Here is a tiny trained network, its code and every weight. The questions are about switching its units off for an input and a class, where a switched-off unit gives its printed mean instead of its output.

import numpy as np


def w(rows, s, z=0):
    codes = np.array(rows[::2]) - 128.0
    scale = np.full(codes.shape[1], s)
    scale[-1] = z or s
    return codes * scale


def f(y):
    return y / 2 * (1 + np.tanh(0.7978845608 * (y + 0.044715 * y**3)))


def log_softmax(a):
    a = a - a.max(-1, keepdims=True)
    return a - np.log(np.exp(a).sum(-1, keepdims=True))


def net(x, mask):
    res = np.array(x, float).reshape(1, 3) / 4 @ E
    y = f(res @ A[0][:, :-1].T + A[0][:, -1])
    res = res + np.where(mask, y, B[0][:, -1]) @ B[0][:, :-1]
    return log_softmax(res[-1] @ U[:, :-1].T + U[:, -1])


A, B = {}, {}
E = w([
[253,61,99,144,25,150,59,165,128],'x0',
[151,193,167,3,116,62,163,230,140],'x1',
[60,197,149,162,62,129,113,137,96],'x2',
],0.012)
A[0] = w([
[130,170,144,51,148,67,190,177,145,136],'N0',
[79,161,147,121,204,137,189,100,117,254],'N1',
[104,76,50,159,67,154,99,104,139,162],'N2',
[111,152,154,150,144,231,217,45,179,185],'N3',
[131,56,79,185,105,182,106,80,59,189],'N4',
[136,179,139,172,132,151,140,63,169,145],'N5',
[172,137,109,118,80,147,129,235,121,137],'N6',
[86,134,113,72,129,44,234,254,118,144],'N7',
],0.0091,0.0062)
B[0] = w([
[164,143,110,116,98,99,233,132,127,237],'N0',
[70,245,13,88,255,123,183,76,132,243],'N1',
[92,60,152,170,83,84,87,86,128,197],'N2',
[57,188,68,119,163,192,119,94,184,202],'N3',
[113,135,88,159,114,38,55,115,180,231],'N4',
[104,101,79,123,155,184,147,106,181,161],'N5',
[173,94,231,49,103,187,109,197,141,191],'N6',
[151,185,148,113,139,118,225,166,53,253],'N7',
],0.0096,0.015)
U = w([
[93,169,84,174,211,214,89,90,192,212],'0',
[166,63,125,224,78,2,49,154,133,230],'1',
[147,184,101,144,173,39,193,154,8,15],'2',
[225,90,238,99,77,225,130,245,113,3],'3',
],0.008,0.0017)

Each question gives the input, the list of numbers given to net, and the class t.
The units are the neurons (one row each of A and B). Each row of codes is followed by its name. A weight is (code - 128) times the scale printed after its matrix; where a second scale follows, it is the last column's (A, B and U).
mask holds one flag per neuron, in row order. A switched-off neuron (its flag False) gives its mean, the last column of its row in B, instead of its output. The means were averaged over made-up inputs and are rounded, as every weight is.
A unit's drop is (log p(t) with every unit on - log p(t) with that unit switched off) / (log p(t) with every unit on - log p(t) with every unit switched off).
The circuit of an input: a set's keep is (log p(t) with only the set's units on - log p(t) with every unit switched off) / (log p(t) with every unit on - log p(t) with every unit switched off). Starting from all 8 units, units are removed one at a time, each time the one whose removal leaves the highest keep (on an exact tie, the one counted first), for as long as the keep stays at least 0.8.
units of the circuit, in order: the units of the circuit, biggest drop first
k most important neurons: the k neurons with the biggest drops, biggest first
drop of u: that unit's drop, to one decimal
input [3,8,-6], class 3: units of the circuit, in order => [N6]
input [1,1,-8], class 3: 2 most important neurons => [N1 N4]
input [-5,0,-5], class 0: 2 most important neurons => [N3 N7]
input [8,1,1], class 3: 2 most important neurons => [N6 N1]
input [6,0,-7], class 1: 2 most important neurons => [N7 N4]
input [0,-1,6], class 0: 3 most important neurons => [N7 N0 N4]
input [0,-1,3], class 0: 4 most important neurons => [N7 N0 N4 N2]
input [-3,0,-3], class 0: drop of N7 => 0.7
input [-2,-1,1], class 0: drop of N7 => 0.2
input [1,-2,1], class 1: drop of N1 => 0.5
